Below are the code and all the weights of a small trained network. Each question names an input and a class and asks about switching units off, where a switched-off unit gives its printed mean instead of its output.

import numpy as np


def w(rows, s, z=0):
    codes = np.array(rows[::2]) - 128.0
    scale = np.full(codes.shape[1], s)
    scale[-1] = z or s
    return codes * scale


def f(y):
    return y / 2 * (1 + np.tanh(0.7978845608 * (y + 0.044715 * y**3)))


def log_softmax(a):
    a = a - a.max(-1, keepdims=True)
    return a - np.log(np.exp(a).sum(-1, keepdims=True))


def net(x, mask):
    res = np.array(x, float).reshape(1, 8) / 4 @ E
    y = f(res @ A[0][:, :-1].T + A[0][:, -1])
    res = res + np.where(mask, y, B[0][:, -1]) @ B[0][:, :-1]
    return log_softmax(res[-1] @ U[:, :-1].T + U[:, -1])


A, B = {}, {}
E = w([
[126,131,130,125,129,131],'x0',
[229,108,237,189,62,219],'x1',
[91,35,10,67,21,176],'x2',
[3,52,190,146,178,189],'x3',
[132,127,130,133,130,123],'x4',
[124,130,128,128,125,126],'x5',
[82,146,170,194,18,60],'x6',
[97,226,30,220,139,230],'x7',
],0.0065)
A[0] = w([
[130,81,218,40,143,61,9],'N1',
[126,154,100,233,116,175,104],'N2',
[113,161,46,135,88,205,159],'N3',
[131,182,169,198,167,102,94],'N4',
[127,122,113,124,143,76,246],'N5',
[72,22,137,206,168,161,142],'N6',
[177,186,220,162,196,96,184],'N7',
[146,157,142,186,185,121,45],'N8',
[240,175,67,60,83,119,176],'N9',
[94,166,79,205,152,181,20],'N10',
[95,116,69,130,158,73,22],'N11',
[175,11,167,82,98,81,125],'N12',
[214,176,70,147,99,76,53],'N13',
[158,97,116,209,214,42,32],'N14',
[138,170,187,136,192,121,40],'N15',
[203,96,95,81,254,191,147],'N16',
[186,147,185,175,59,229,20],'N17',
[133,77,88,74,40,186,3],'N18',
[244,40,224,129,95,226,99],'N19',
],0.0086,0.0076)
B[0] = w([
[238,213,118,124,179,166,168],'N1',
[212,190,132,163,117,148,185],'N2',
[193,115,113,160,108,107,230],'N3',
[159,46,125,129,101,80,172],'N4',
[71,161,93,196,105,125,212],'N5',
[93,120,237,81,141,197,204],'N6',
[106,65,92,118,71,158,254],'N7',
[187,82,60,56,114,146,144],'N8',
[80,124,206,80,129,184,241],'N9',
[217,213,135,52,184,156,159],'N10',
[123,137,42,44,253,44,137],'N11',
[235,203,114,144,111,133,205],'N12',
[64,125,247,28,175,182,167],'N13',
[140,70,58,96,150,141,136],'N14',
[167,40,52,49,98,152,155],'N15',
[80,166,158,206,41,87,237],'N16',
[56,162,82,96,217,19,191],'N17',
[164,2,71,59,85,114,160],'N18',
[51,165,71,121,172,77,253],'N19',
],0.01,0.0085)
U = w([
[211,180,107,112,153,165,83],'0',
[35,132,62,81,214,52,65],'1',
[127,8,68,80,69,156,45],'2',
[54,100,237,59,149,204,19],'3',
[94,120,133,153,86,127,253],'4',
[89,125,134,161,83,122,235],'5',
[77,141,148,189,28,94,130],'6',
],0.013,0.012)

Each question gives the input, the list of numbers given to net, and the class t.
The units are the neurons (one row each of A and B). Each row of codes is followed by its name. A weight is (code - 128) times the scale printed after its matrix; where a second scale follows, it is the last column's (A, B and U).
mask holds one flag per neuron, in row order. A switched-off neuron (its flag False) gives its mean, the last column of its row in B, instead of its output. The means were averaged over made-up inputs and are rounded, as every weight is.
A unit's drop is (log p(t) with every unit on - log p(t) with that unit switched off) / (log p(t) with every unit on - log p(t) with every unit switched off).
The circuit of an input: a set's keep is (log p(t) with only the set's units on - log p(t) with every unit switched off) / (log p(t) with every unit on - log p(t) with every unit switched off). Starting from the 12 units with the biggest drops (on a tie, the unit counted first), units are removed one at a time, each time the one whose removal leaves the highest keep (on an exact tie, the one counted first), for as long as the keep stays at least 0.8.
units of the circuit, in order: the units of the circuit, biggest drop first
top k neurons: the k neurons with the biggest drops, biggest first
drop of u: that unit's drop, to one decimal
input [2,7,2,2,-2,2,7,6], class 1: units of the circuit, in order : (N17)
input [7,-1,1,3,4,-3,6,7], class 0: units of the circuit, in order : (N10, N2)
input [3,6,-5,-7,-5,-3,1,0], class 3: top 2 neurons : (N13, N9)
input [-1,5,3,-5,5,-2,1,3], class 1: units of the circuit, in order : (N17, N16)
input [1,7,-1,2,8,7,0,2], class 1: units of the circuit, in order : (N17, N19)
input [8,-8,8,7,3,3,1,8], class 0: units of the circuit, in order : (N10, N3)
input [0,-4,-8,1,2,2,-3,7], class 2: units of the circuit, in order : (N7, N15, N8)
input [-1,-2,6,-3,-6,-3,5,-1], class 2: top 2 neurons : (N16, N18)
input [-7,-2,-8,3,-2,-4,-7,0], class 2: units of the circuit, in order : (N15, N7)
input [7,-3,-5,5,-8,7,-6,6], class 4: top 3 neurons : (N16, N12, N1)
input [3,-7,-2,0,-4,-6,-5,7], class 0: units of the circuit, in order : (N10, N19)
input [2,-6,8,0,2,-6,8,8], class 0: units of the circuit, in order : (N10, N2, N16)
input [2,-4,8,8,-1,7,3,3], class 2: top 4 neurons : (N18, N9, N3, N13)
input [4,-2,4,7,7,-3,1,3], class 3: top neuron : (N6)
input [1,-1,0,0,1,-7,-4,-7], class 0: top 2 neurons : (N1, N12)
input [-1,4,-7,-8,-3,-1,1,1], class 3: top 2 neurons : (N13, N9)
input [-7,8,3,-7,-8,4,5,-4], class 1: top 2 neurons : (N19, N17)
input [-4,1,8,2,2,5,8,-4], class 2: top 2 neurons : (N18, N16)
input [0,-3,2,4,5,7,-5,7], class 0: top 2 neurons : (N10, N7)
input [6,4,7,8,-6,7,8,-3], class 3: units of the circuit, in order : (N6)
input [-7,8,-1,0,4,3,7,-5], class 1: top 3 neurons : (N19, N17, N16)
input [-4,3,0,4,-5,2,-7,-4], class 6: top 2 neurons : (N16, N9)
input [5,8,8,-8,5,8,3,-7], class 1: top 3 neurons : (N19, N17, N7)
input [-5,0,-8,-8,-5,-7,8,-2], class 2: top 2 neurons : (N7, N4)
input [0,3,6,7,-5,1,5,-3], class 3: top 2 neurons : (N6, N16)
input [-8,0,6,-2,3,-6,-8,-7], class 4: drop of N2 : 0.2
input [-8,-3,-5,0,1,2,-7,1], class 4: units of the circuit, in order : (N16)
input [-4,0,7,1,-3,5,3,6], class 2: drop of N16 : 0.4
input [3,4,2,-8,-4,-7,2,-2], class 3: drop of N13 : 0.1
input [-5,5,4,-8,2,-2,-1,-1], class 3: drop of N6 : 0.0
